Here is a tiny trained network, its code and every weight. The questions are about switching its units off for an input and a class, where a switched-off unit gives its printed mean instead of its output.

import numpy as np


def w(rows, s, z=0):
    codes = np.array(rows[::2]) - 128.0
    scale = np.full(codes.shape[1], s)
    scale[-1] = z or s
    return codes * scale


def f(y):
    return np.maximum(y, 0)


def log_softmax(a):
    a = a - a.max(-1, keepdims=True)
    return a - np.log(np.exp(a).sum(-1, keepdims=True))


def net(x, mask):
    res = np.array(x, float).reshape(1, 7) / 4 @ E
    y = f(res @ A[0][:, :-1].T + A[0][:, -1])
    res = res + np.where(mask, y, B[0][:, -1]) @ B[0][:, :-1]
    return log_softmax(res[-1] @ U[:, :-1].T + U[:, -1])


A, B = {}, {}
E = w([
[127,129,129],'x0',
[63,220,185],'x1',
[129,128,127],'x2',
[11,65,88],'x3',
[129,205,2],'x4',
[129,127,128],'x5',
[127,128,127],'x6',
],0.0037)
A[0] = w([
[135,132,125,111],'neuron 1',
[127,154,90,59],'neuron 2',
[85,187,161,69],'neuron 3',
[96,115,117,75],'neuron 4',
[124,156,83,66],'neuron 5',
[54,83,109,64],'neuron 6',
[81,187,162,70],'neuron 7',
[172,67,87,75],'neuron 8',
[122,144,152,89],'neuron 9',
[80,100,111,68],'neuron 10',
[155,142,138,79],'neuron 11',
[131,175,57,55],'neuron 12',
[191,49,68,74],'neuron 13',
[128,197,39,54],'neuron 14',
[137,127,137,106],'neuron 15',
[123,56,254,13],'neuron 16',
[56,84,109,66],'neuron 17',
[185,157,148,63],'neuron 18',
[115,122,133,253],'neuron 19',
[132,135,129,114],'neuron 20',
[73,94,114,74],'neuron 21',
[86,181,149,84],'neuron 22',
[118,116,124,107],'neuron 23',
[138,115,119,110],'neuron 24',
[134,128,122,111],'neuron 25',
[98,111,118,82],'neuron 26',
[121,112,123,107],'neuron 27',
[177,152,146,70],'neuron 28',
[221,164,159,74],'neuron 29',
[126,97,177,41],'neuron 30',
[94,114,116,72],'neuron 31',
[178,152,144,72],'neuron 32',
[156,94,103,88],'neuron 33',
[71,199,169,60],'neuron 34',
[109,119,122,93],'neuron 35',
[156,90,97,94],'neuron 36',
[96,115,114,75],'neuron 37',
[131,129,117,105],'neuron 38',
[188,158,148,63],'neuron 39',
[124,161,73,55],'neuron 40',
[134,125,121,116],'neuron 41',
[128,148,98,72],'neuron 42',
],0.0097,0.0051)
B[0] = w([
[123,127,130,128],'neuron 1',
[122,92,107,129],'neuron 2',
[114,120,190,142],'neuron 3',
[106,141,118,130],'neuron 4',
[127,96,108,131],'neuron 5',
[73,171,106,150],'neuron 6',
[118,120,191,143],'neuron 7',
[119,116,192,147],'neuron 8',
[116,117,140,130],'neuron 9',
[93,154,110,136],'neuron 10',
[107,133,121,129],'neuron 11',
[121,74,94,139],'neuron 12',
[121,126,219,160],'neuron 13',
[107,53,89,148],'neuron 14',
[120,125,127,128],'neuron 15',
[104,3,81,162],'neuron 16',
[74,170,107,150],'neuron 17',
[84,155,113,137],'neuron 18',
[237,177,90,253],'neuron 19',
[125,127,128,128],'neuron 20',
[90,158,112,142],'neuron 21',
[115,113,182,142],'neuron 22',
[119,130,130,129],'neuron 23',
[127,125,137,130],'neuron 24',
[124,125,130,128],'neuron 25',
[106,141,119,131],'neuron 26',
[118,129,133,130],'neuron 27',
[93,151,114,135],'neuron 28',
[73,172,100,156],'neuron 29',
[127,79,107,131],'neuron 30',
[104,144,114,130],'neuron 31',
[92,152,115,136],'neuron 32',
[123,118,162,137],'neuron 33',
[114,118,205,147],'neuron 34',
[118,133,123,129],'neuron 35',
[126,124,168,141],'neuron 36',
[103,141,115,130],'neuron 37',
[125,122,128,128],'neuron 38',
[84,157,112,138],'neuron 39',
[127,83,100,133],'neuron 40',
[125,126,131,129],'neuron 41',
[119,105,116,129],'neuron 42',
],0.063,0.0052)
U = w([
[86,1,61,101],'0',
[9,217,77,38],'1',
[167,139,112,252],'2',
[117,109,241,23],'3',
[163,141,93,176],'4',
[164,143,92,144],'5',
[157,145,92,122],'6',
],0.0064,0.0041)

Each question gives the input, the list of numbers given to net, and the class t.
The units are the neurons (one row each of A and B). Each row of codes is followed by its name. A weight is (code - 128) times the scale printed after its matrix; where a second scale follows, it is the last column's (A, B and U).
mask holds one flag per neuron, in row order. A switched-off neuron (its flag False) gives its mean, the last column of its row in B, instead of its output. The means were averaged over made-up inputs and are rounded, as every weight is.
A unit's drop is (log p(t) with every unit on - log p(t) with that unit switched off) / (log p(t) with every unit on - log p(t) with every unit switched off).
The circuit of an input: a set's keep is (log p(t) with only the set's units on - log p(t) with every unit switched off) / (log p(t) with every unit on - log p(t) with every unit switched off). Starting from the 12 units with the biggest drops (on a tie, the unit counted first), units are removed one at a time, each time the one whose removal leaves the highest keep (on an exact tie, the one counted first), for as long as the keep stays at least 0.8.
circuit, biggest first: the units of the circuit, biggest drop first
most important unit: the unit with the biggest drop
top k neurons: the k neurons with the biggest drops, biggest first
drop when u is switched off: that unit's drop, to one decimal
input [4,-1,6,-5,7,2,1], class 0: circuit, biggest first	[neuron 14; neuron 12]
input [5,-7,-4,-2,-4,-3,-7], class 3: circuit, biggest first	[neuron 13; neuron 8]
input [-2,5,4,4,-7,4,2], class 0: circuit, biggest first	[neuron 16]
input [-8,-5,3,8,-7,7,5], class 1: top 3 neurons	[neuron 6; neuron 17; neuron 21]
input [-6,7,5,-5,-4,-6,2], class 3: circuit, biggest first	[neuron 34; neuron 7]
input [3,1,3,-7,-2,5,-5], class 1: circuit, biggest first	[neuron 29; neuron 39]
input [6,4,-3,6,3,1,3], class 1: top 2 neurons	[neuron 6; neuron 17]
input [-2,-7,-7,5,-5,4,-1], class 3: top 3 neurons	[neuron 13; neuron 8; neuron 36]
input [4,7,-4,6,6,7,-5], class 3: circuit, biggest first	[neuron 34; neuron 22]
input [-3,7,5,4,-1,-2,6], class 3: circuit, biggest first	[neuron 34; neuron 7]
input [2,-1,4,3,6,2,6], class 0: top 3 neurons	[neuron 14; neuron 12; neuron 40]
input [-1,6,2,-8,7,-2,8], class 1: top 2 neurons	[neuron 29; neuron 16]
input [-1,-6,4,-5,-1,-4,3], class 3: top 3 neurons	[neuron 13; neuron 8; neuron 19]
input [-1,-1,-6,-8,6,-6,-6], class 1: most important unit	neuron 29
input [2,-7,5,3,6,-1,3], class 3: drop when neuron 13 is switched off	0.7
input [5,1,1,-8,4,-3,-8], class 1: drop when neuron 29 is switched off	0.2
input [-2,-7,-3,-1,-7,4,-3], class 0: drop when neuron 16 is switched off	1.9
input [-6,5,-2,4,-8,-5,6], class 0: drop when neuron 16 is switched off	1.3
